Here is a tiny trained network, its code and every weight. The questions are about switching its units off for an input and a class, where a switched-off unit gives its printed mean instead of its output.

import numpy as np


def w(rows, s, z=0):
    codes = np.array(rows[::2]) - 128.0
    scale = np.full(codes.shape[1], s)
    scale[-1] = z or s
    return codes * scale


def f(y):
    return y / 2 * (1 + np.tanh(0.7978845608 * (y + 0.044715 * y**3)))


def log_softmax(a):
    a = a - a.max(-1, keepdims=True)
    return a - np.log(np.exp(a).sum(-1, keepdims=True))


def net(x, mask):
    res = np.array(x, float).reshape(1, 8) / 4 @ E
    y = f(res @ A[0][:, :-1].T + A[0][:, -1])
    res = res + np.where(mask, y, B[0][:, -1]) @ B[0][:, :-1]
    return log_softmax(res[-1] @ U[:, :-1].T + U[:, -1])


A, B = {}, {}
E = w([
[128,132,124,124,132,129,140,133,121,127,127,129],'x0',
[132,125,133,121,125,125,129,130,128,118,122,133],'x1',
[185,134,70,116,140,142,27,126,77,111,125,82],'x2',
[208,141,147,172,118,226,130,180,135,151,183,203],'x3',
[159,8,151,97,143,162,155,76,102,198,111,126],'x4',
[162,170,111,159,11,25,159,62,53,200,89,209],'x5',
[143,146,71,143,181,162,157,41,156,88,105,172],'x6',
[116,170,99,52,44,215,128,107,171,163,110,109],'x7',
],0.011)
A[0] = w([
[136,93,150,187,186,81,133,133,83,135,132,168,117],'N1',
[167,135,60,138,161,138,104,57,116,112,111,146,109],'N2',
[108,139,123,151,164,139,186,78,181,126,98,192,79],'N3',
[85,131,180,140,98,104,212,143,170,155,131,193,52],'N4',
[140,121,141,156,169,80,132,147,100,114,174,159,28],'N5',
[114,245,105,164,107,82,100,173,153,86,146,151,2],'N6',
[143,128,138,189,166,88,142,126,86,89,120,140,61],'N7',
[118,125,193,113,88,109,150,166,112,154,139,96,135],'N8',
[167,137,150,163,113,150,147,145,150,163,174,204,34],'N9',
[158,69,138,109,141,128,130,104,91,190,103,136,24],'N10',
[81,132,104,106,126,50,139,85,112,130,70,81,48],'N11',
[168,142,95,141,102,114,80,115,80,141,96,120,97],'N12',
[190,142,112,145,129,170,84,146,77,132,149,145,88],'N13',
[135,155,123,157,52,73,169,84,86,173,107,197,15],'N14',
[183,141,136,155,117,165,141,159,137,128,169,172,95],'N15',
[131,173,107,77,55,169,149,100,153,157,109,131,31],'N16',
[150,80,139,121,137,144,134,112,110,152,124,148,32],'N17',
[115,111,163,130,86,110,92,191,93,165,139,103,79],'N18',
],0.012,0.0056)
B[0] = w([
[129,144,77,116,75,190,87,138,172,192,60,111,204],'N1',
[155,169,117,174,93,126,131,171,59,70,187,202,197],'N2',
[175,167,52,178,118,98,122,173,61,66,175,179,196],'N3',
[175,128,82,59,163,69,38,170,126,186,228,139,209],'N4',
[120,162,94,104,98,211,120,131,136,176,80,101,170],'N5',
[237,24,190,93,107,129,254,53,171,178,153,142,219],'N6',
[115,159,120,143,68,176,93,166,148,200,67,99,181],'N7',
[160,177,86,198,122,139,118,126,81,42,164,184,186],'N8',
[15,155,178,98,136,34,116,45,56,100,77,83,195],'N9',
[190,62,164,112,114,126,229,90,129,179,157,128,178],'N10',
[36,153,183,79,123,59,123,62,98,86,85,117,211],'N11',
[153,114,87,89,210,113,73,189,191,111,221,117,179],'N12',
[71,172,152,73,149,47,106,100,103,125,136,116,190],'N13',
[92,90,159,171,217,207,133,176,178,60,132,80,251],'N14',
[47,120,174,92,137,103,125,75,117,69,75,85,195],'N15',
[122,149,110,164,55,195,71,157,155,230,43,91,202],'N16',
[149,92,167,109,122,138,195,91,150,149,136,115,157],'N17',
[152,178,49,214,112,155,180,134,61,31,120,191,181],'N18',
],0.0085,0.016)
U = w([
[50,144,159,100,127,76,125,71,105,113,88,106,81],'0',
[102,103,152,146,246,222,131,184,204,81,153,82,105],'1',
[129,150,106,135,32,192,95,140,155,197,67,110,99],'2',
[197,65,156,115,101,127,221,74,138,167,140,141,134],'3',
[153,167,97,190,93,130,136,135,69,87,144,195,96],'4',
[152,127,108,84,155,76,61,167,126,159,196,112,248],'5',
],0.013,0.015)

Each question gives the input, the list of numbers given to net, and the class t.
The units are the neurons (one row each of A and B). Each row of codes is followed by its name. A weight is (code - 128) times the scale printed after its matrix; where a second scale follows, it is the last column's (A, B and U).
mask holds one flag per neuron, in row order. A switched-off neuron (its flag False) gives its mean, the last column of its row in B, instead of its output. The means were averaged over made-up inputs and are rounded, as every weight is.
A unit's drop is (log p(t) with every unit on - log p(t) with that unit switched off) / (log p(t) with every unit on - log p(t) with every unit switched off).
The circuit of an input: a set's keep is (log p(t) with only the set's units on - log p(t) with every unit switched off) / (log p(t) with every unit on - log p(t) with every unit switched off). Starting from the 12 units with the biggest drops (on a tie, the unit counted first), units are removed one at a time, each time the one whose removal leaves the highest keep (on an exact tie, the one counted first), for as long as the keep stays at least 0.8.
units of the circuit, in order: the units of the circuit, biggest drop first
unit that matters most: the unit with the biggest drop
top k neurons: the k neurons with the biggest drops, biggest first
drop when u is switched off: that unit's drop, to one decimal
input [1,-8,2,4,-8,8,4,0], class 1: top 2 neurons -> N14, N12
input [4,-6,6,6,3,1,6,0], class 0: unit that matters most -> N13
input [-6,1,5,0,-6,-4,5,8], class 2: top 2 neurons -> N16, N14
input [5,2,0,7,3,2,-7,-8], class 2: top 3 neurons -> N1, N5, N7
input [-5,-2,-5,-1,-4,-6,-7,6], class 4: top 2 neurons -> N14, N8
input [5,-4,3,-3,4,2,-2,3], class 3: top 2 neurons -> N4, N10
input [8,5,5,-7,3,-4,0,-8], class 2: units of the circuit, in order -> N1, N7
input [-6,-1,3,3,-7,-5,7,2], class 3: units of the circuit, in order -> N6, N14
input [-2,7,6,-6,5,6,8,-2], class 4: top 2 neurons -> N2, N4
input [3,6,-3,5,1,-1,-1,4], class 0: top 2 neurons -> N9, N15
input [-5,4,-3,-6,-7,-5,-5,-5], class 3: top 2 neurons -> N6, N14
input [-1,1,-1,-2,3,-2,-4,-3], class 4: top 2 neurons -> N14, N6
input [-3,1,7,8,-3,-8,3,1], class 0: units of the circuit, in order -> N13, N14, N15
input [5,-2,3,-2,7,-1,8,-3], class 4: unit that matters most -> N2
input [-6,7,8,-5,5,-4,6,3], class 5: top 2 neurons -> N14, N18
input [-6,0,-7,5,-7,-5,-5,-7], class 2: units of the circuit, in order -> N5, N14
input [-4,-2,6,-6,6,-1,-6,1], class 0: top 2 neurons -> N6, N11
input [-5,-5,-8,-2,4,5,-2,6], class 5: top 2 neurons -> N4, N1
input [-2,-6,6,-4,-6,-6,-1,7], class 2: units of the circuit, in order -> N14, N4
input [7,3,7,6,-8,-7,-6,-2], class 3: unit that matters most -> N6
input [0,2,-1,-6,8,0,-5,-8], class 2: top 4 neurons -> N1, N6, N7, N5
input [2,3,-8,5,-5,-2,-2,5], class 5: top 2 neurons -> N4, N11
input [-4,-7,0,-5,-4,-5,-1,-6], class 2: drop when N7 is switched off -> 0.2
input [4,-6,-6,-7,-8,4,6,8], class 2: drop when N10 is switched off -> 0.3
input [3,6,6,5,-3,-4,8,0], class 4: drop when N14 is switched off -> 0.2
input [-7,-2,-6,5,8,-5,6,-3], class 3: drop when N17 is switched off -> 0.1
input [4,-3,6,-6,8,6,-7,2], class 3: unit that matters most -> N10
